[-77 108 -92 72 -381 276 19 152 -139 -22 -74 0 -18 69 -52 189 189 198 138 64 -450 110 125 -101 265 -32 -20 53 134 19 -146 -11 -182 -32] => j812
[-224 -25 -108 -220 -226 128 -149 7 -78 -176 1 -108 53 41 -200 92 -95 56 41 -41 -352 2 65 101 101 180 -31 16 -112 -191 -141 -5 88 2] => j683
[-127 -5 -359 97 -277 437 4 168 -4 -234 -185 -37 44 122 -94 367 72 228 146 175 -250 -8 65 -109 202 -276 32 31 167 41 -432 89 -181 66] => j798
[29 15 282 18 92 -273 7 177 68 -21 229 -60 41 24 -101 -21 -60 52 -331 -142 99 183 69 255 67 319 -233 -26 -51 -76 348 123 6 -36] => j575
[-57 77 112 -66 -79 166 46 112 0 -81 -127 34 -96 -29 86 -38 296 112 -99 -107 -62 118 -30 -48 127 74 -164 11 -92 -65 54 -90 -58 18] => j904
[-276 31 -258 -154 -286 489 -38 115 -174 18 -94 -199 112 -58 -227 372 219 265 -12 34 -436 104 53 10 193 -22 104 11 43 -117 -152 20 123 123] => j575
[-35 40 21 349 43 -194 -25 -182 -56 69 461 -52 175 219 -106 138 -135 -153 77 516 -107 -59 -80 -38 27 -152 152 135 296 56 -453 64 -277 67] => j972
[98 110 -280 65 190 278 418 -81 393 130 182 -431 25 -1 -433 192 390 53 -224 43 168 404 27 -414 -76 27 -537 -44 -93 -314 15 274 88 110] => j471
[-92 -72 76 -38 -88 225 70 -248 44 -4 61 124 -26 14 98 252 294 39 -91 -63 -344 62 -57 322 -6 335 329 -16 335 20 -167 -186 -47 18] => j904
[94 186 -200 70 -290 442 -24 270 135 -212 -164 -58 90 148 -40 222 137 54 23 108 -11 30 63 -96 200 -28 -250 -60 71 -66 -363 42 -261 21] => j812
[39 215 82 55 -436 256 147 64 -136 221 108 -357 -51 147 -160 246 534 78 183 32 -455 489 217 122 222 683 161 -41 273 91 159 -35 71 -514] => j575
[-45 101 184 -60 14 122 8 -13 19 -31 122 50 -2 -12 97 -81 100 27 -171 89 -82 9 -127 -151 11 102 -190 -88 -105 -291 -150 -26 -130 45] => j524
[-74 28 -101 265 -136 206 4 328 47 -290 -191 -7 -60 201 -83 143 79 95 24 14 -122 43 68 -42 276 -323 -260 94 152 3 -298 104 -304 8] => j812
[-65 -48 -246 201 -254 269 5 206 -12 -245 -132 -131 -94 0 -107 193 90 231 140 185 -29 -20 -1 -119 198 -304 3 -66 176 -31 -398 129 -278 -41] => j188
[160 36 107 -175 1 -72 140 23 122 101 -127 42 -31 80 107 -104 5 81 -64 -117 77 159 197 8 11 252 -101 -40 8 189 200 -16 -14 -111] => j812
[-58 121 62 -82 -123 154 154 332 -198 -27 -97 71 128 98 90 326 276 137 -174 -47 -186 153 119 114 171 65 -41 -199 -64 -59 151 110 -310 32] => j972
[31 -3 -249 162 -157 350 161 75 71 -178 -102 -203 -34 58 -129 286 201 113 82 147 -78 126 61 -90 109 -172 -64 -48 248 -12 -321 93 -162 -3] => j904
[236 21 -256 146 -149 -14 494 104 326 1 170 -212 -20 -165 -482 170 -354 -124 107 -249 305 9 177 -3 -101 99 -637 -113 -303 -187 158 174 107 -138] => j8
[-287 -65 -194 -65 -176 339 -90 145 -234 -302 -22 -131 4 -94 -58 157 314 197 -124 -22 -210 40 -62 48 49 -15 74 -118 104 -230 -226 -44 -102 257] => j575
[97 270 119 -219 204 -15 133 -234 130 321 -85 -319 309 7 -43 103 299 56 27 175 -9 526 158 -79 -159 336 -139 -282 56 -221 250 126 112 -100] => j575
[-2 -47 377 34 72 4 -172 35 293 -13 -7 157 -6 60 27 -312 -243 -5 -36 31 114 -18 12 -121 -24 73 -346 208 -159 -61 -53 -24 23 -108] => j972
[-94 -168 -4 23 37 33 115 44 119 -74 138 16 -160 -15 -145 -43 -113 102 -61 -184 -85 -170 -63 10 -9 -90 -210 128 -158 -95 -152 -58 -46 111] => j972
[-108 147 3 -242 -77 -332 -14 -292 1 247 -6 -181 78 -304 -14 -60 224 59 86 123 -68 31 -106 -88 -106 226 107 -336 103 -150 186 -70 87 130] => j524
[-75 -58 267 353 -88 178 98 372 149 -320 130 14 -239 42 -112 42 369 -120 -142 -114 103 -4 -147 43 167 139 -469 80 -47 -243 -101 -57 -321 -51] => j972
[20 -118 -378 25 -96 239 7 -29 -35 -19 85 -227 40 50 -299 324 -145 74 150 12 -126 -15 34 114 35 -34 265 23 74 30 -249 148 87 -48] => j188
[-136 91 -206 -95 -155 -104 -25 -167 -106 67 110 -29 64 -249 -32 -30 208 -28 33 -34 -100 -67 -149 -102 -50 56 5 -168 -5 -152 36 -22 74 207] => j812
[-273 -64 -43 -67 -110 0 -66 331 -221 -71 40 -341 34 66 -201 141 190 -15 -69 29 -129 102 46 301 70 135 38 -4 131 -196 80 65 -32 83] => j188
[235 -45 299 172 132 -87 86 251 -222 -163 12 83 -57 108 155 -25 -174 -70 -129 -46 16 26 89 302 56 28 -7 -188 26 -93 38 194 -207 -215] => j188
[157 169 -22 -66 44 57 91 116 31 237 -98 35 247 249 33 217 -229 -146 107 -21 -212 -1 127 277 -54 194 97 -61 20 138 -60 89 52 -226] => j972
[-19 45 149 23 -415 -264 -10 48 -191 116 308 -9 -99 -233 -52 -4 57 -124 -40 -34 -142 -103 60 157 58 297 -10 -214 79 -82 486 52 -22 -52] => j188
[-188 92 -469 224 -434 419 90 445 -99 -344 -171 27 -17 142 -63 432 326 183 -16 32 -88 -88 -29 -88 464 -496 -80 42 98 28 -428 102 -473 139] => j812
[17 168 274 -179 -121 -84 -118 124 -57 230 -20 -151 -4 -87 181 -140 237 -41 -187 115 22 14 -4 179 -41 282 101 -277 85 -149 280 14 6 -29] => j188
[125 -58 -445 425 -175 195 -8 252 -36 -317 -129 -281 -225 -244 -89 155 562 272 -183 131 518 -156 -239 -450 288 -682 20 -268 134 202 -213 132 -162 371] => j812
[-89 -77 -239 -8 -158 283 8 79 -91 -31 -46 -227 -29 1 -222 281 154 101 117 -71 -223 102 22 216 150 73 225 55 193 -56 -145 60 49 -66] => j188
[-67 39 -146 -150 -278 -433 -24 -291 -107 159 158 -252 72 -356 -106 -7 173 33 151 195 -71 -5 -86 -167 -84 128 183 -386 17 -84 232 69 121 -6] => j8
[231 -114 66 62 54 105 -16 24 142 -53 -15 -4 -243 -223 52 -248 -127 125 38 -217 33 -56 -50 -69 -48 -66 -138 -5 30 -124 -48 61 33 -96] => j972
[241 -11 66 293 170 -234 277 83 167 -51 53 -25 -21 185 40 89 37 -42 -56 -36 225 36 25 278 46 14 -1 -93 213 124 -92 89 -245 -181] => j575
[-73 146 355 -50 -55 -38 -207 83 147 106 82 98 -52 22 107 -360 -306 70 -128 -45 -39 -21 46 -35 24 -47 -309 172 -341 -294 111 -23 7 -84] => j683
[-25 109 101 -46 -155 -113 -14 250 49 46 -96 -140 23 -35 -85 52 74 14 -171 89 101 20 72 113 119 131 -112 -143 -46 -38 163 38 -6 -18] => j471
[32 112 -109 -43 -165 22 225 222 21 -82 -11 41 158 240 -43 291 -45 108 -88 -145 -78 34 141 210 190 162 -119 -164 -36 39 -56 111 -232 -105] => j524
[-119 57 150 17 -92 -105 -91 152 -113 -80 74 46 17 86 42 -53 -47 -8 26 -31 -194 8 -12 71 57 33 -139 64 -173 -96 57 -50 -81 -53] => j904
[-183 120 -49 -473 -196 -483 -238 -385 8 216 -13 -117 167 -350 -28 -221 -83 35 230 72 -215 -135 -58 -20 -197 317 -8 -273 -90 -154 284 -153 368 176] => j798
[59 27 349 -4 77 -238 146 22 144 125 140 -104 32 46 -85 -29 -199 -26 -47 34 79 196 161 157 -113 348 -206 -85 -46 -193 224 33 -85 -161] => j524
[20 162 132 -65 -133 -82 50 101 -34 220 -80 79 156 32 88 56 23 -15 -4 24 -173 46 125 57 -16 146 36 -155 -27 54 216 44 -56 -59] => j8
[-213 -39 -286 -119 15 340 -267 120 -42 -221 1 -104 244 87 -142 210 -199 80 -170 182 0 -87 -88 -96 -50 -264 -66 -8 -197 -183 -297 101 120 279] => j188
[-26 -48 -231 85 3 210 49 31 193 -291 -137 -97 101 34 -99 191 41 108 70 136 121 16 -15 -124 48 -276 -261 -59 123 -92 -405 95 -210 139] => j904
[-16 80 -38 -30 -231 -67 156 171 -118 123 181 -146 74 10 16 248 120 117 -98 99 -45 46 110 77 89 113 2 -300 17 -19 175 249 -152 -107] => j798
[54 -126 -329 -80 -143 255 -70 2 -83 -194 -149 -260 -81 -100 -211 149 14 86 21 -146 -177 -190 -2 261 148 -75 251 -65 191 -52 -310 -34 158 210] => j683
[13 202 -185 -299 -155 30 -52 -222 -21 290 50 -129 197 -160 -35 -5 78 59 133 153 -212 5 -90 -178 -90 300 74 -251 -61 -84 -36 62 258 -51] => j188
[-138 54 149 27 -75 261 -56 209 65 -131 -124 248 -78 57 204 -175 53 108 -105 -25 -92 -75 -43 -142 32 -105 -280 131 -173 -129 -113 -123 -96 110] => j798
[-28 160 300 86 -43 -245 36 107 87 79 215 -54 -27 71 54 -73 158 -159 -251 85 130 -47 -20 139 17 106 -184 -121 -23 -144 202 2 -210 17] => j575
[103 72 45 331 103 276 219 176 101 -141 222 -200 182 314 -357 252 277 -297 -123 -67 211 409 88 154 100 384 -305 160 -42 -160 -2 167 15 -179] => j575
[13 -155 129 204 207 -213 -149 51 38 -237 -45 -147 -190 -135 -48 -250 110 -156 -154 -124 268 -31 -160 331 -84 23 98 53 248 -152 -38 -129 43 251] => j812
[-86 182 331 -53 -52 -135 48 203 -24 38 33 -72 142 109 35 49 218 -16 -254 64 54 156 117 211 71 259 -225 -171 -52 -146 258 -23 -170 45] => j575
[-40 122 -42 -273 -13 -344 -124 -294 12 178 44 -209 127 -356 -68 -128 101 -61 112 81 19 -22 -113 -35 -177 281 6 -308 52 -147 211 -41 234 134] => j575
[-170 49 -123 -166 136 -229 -94 -197 205 242 -35 -218 127 -208 -209 -54 -61 -62 135 46 109 -37 -119 40 -215 35 -47 -60 -14 -202 85 16 219 176] => j188
[-65 188 301 -48 5 5 211 114 18 219 15 135 144 336 156 65 155 88 -96 31 -458 178 130 155 15 270 -24 -44 11 -51 -81 4 -315 -132] => j8
[-311 83 220 17 -117 -171 -307 253 -178 -82 -65 -284 -38 -124 41 -74 359 -11 -68 195 65 120 -86 217 89 42 123 -70 224 -249 135 -72 -165 92] => j575
[-111 -151 159 -17 129 -206 -73 -84 67 20 232 29 91 77 -136 -52 -298 23 74 48 -174 28 40 -16 -129 150 -159 113 -173 -128 -43 3 15 -83] => j471
[143 46 166 253 353 -115 2 147 187 -143 225 -84 -182 93 87 -464 -83 -226 -183 -127 170 -210 -159 101 -280 -198 -441 91 -1 -441 -257 -138 -277 397] => j812
[-19 74 -197 -129 -117 478 -129 -11 -9 -21 -72 -183 165 82 -34 291 56 228 16 120 -238 147 43 -2 77 5 116 -98 106 -122 -398 79 -38 -3] => j812
[57 94 -27 172 193 -48 419 135 -10 59 145 -50 111 257 -87 383 -60 -71 -71 99 19 247 199 33 -148 -41 -125 -129 -106 -18 142 191 -286 -88] => j575
[-263 -56 -16 -112 -327 491 -36 -71 -147 -9 7 16 -11 -61 -100 187 169 232 78 -80 -590 96 74 4 55 184 88 36 16 -131 -152 -86 55 21] => j904
[-103 88 -228 -123 -207 -367 6 -87 18 264 -20 -427 63 -306 -420 380 159 -111 252 195 -79 -23 9 30 1 214 110 -343 129 43 306 82 148 24] => j471
[164 40 203 80 4 -21 242 130 -5 -35 -24 -63 -134 -6 73 -17 148 -41 -180 -89 94 71 72 167 2 158 -62 -229 101 -137 131 21 -164 -50] => j524
[-76 31 -261 -109 -248 222 -66 79 -8 -64 4 -339 91 -105 -264 281 52 29 64 91 -55 64 5 101 73 144 -1 -119 57 -207 -183 71 69 19] => j812
[-173 40 -370 92 -271 360 26 201 -172 -217 -131 26 156 161 -30 363 66 299 117 216 -329 146 132 -243 241 -351 36 34 92 14 -340 164 -271 11] => j683
[129 68 -211 77 625 670 123 35 326 -96 -11 -501 539 349 -515 551 72 160 -119 43 85 899 179 -103 -214 276 -382 22 -139 -445 -247 443 200 -13] => j683
[-195 71 -265 78 -355 83 222 286 -158 0 22 -241 152 -31 -414 492 174 129 105 -170 -248 152 188 142 283 -43 -253 -86 -91 -129 258 179 -3 -36] => j575
[-21 89 -85 154 19 462 79 110 -76 -36 66 192 146 193 -49 142 -77 76 -86 18 -373 21 -6 -266 64 -217 -250 107 -241 -139 -353 140 -46 81] => j812
[56 251 -161 -119 -8 -196 -25 -290 -17 171 -53 -163 122 -216 36 -167 162 -80 133 66 -1 35 -114 -138 -183 74 25 -277 40 -60 81 -15 225 113] => j904
[-199 36 -290 120 -382 53 -52 142 49 -109 -89 -166 -30 -38 -207 262 258 60 123 210 -37 -4 -4 -103 242 -130 34 10 204 66 -137 16 -147 -3] => j471
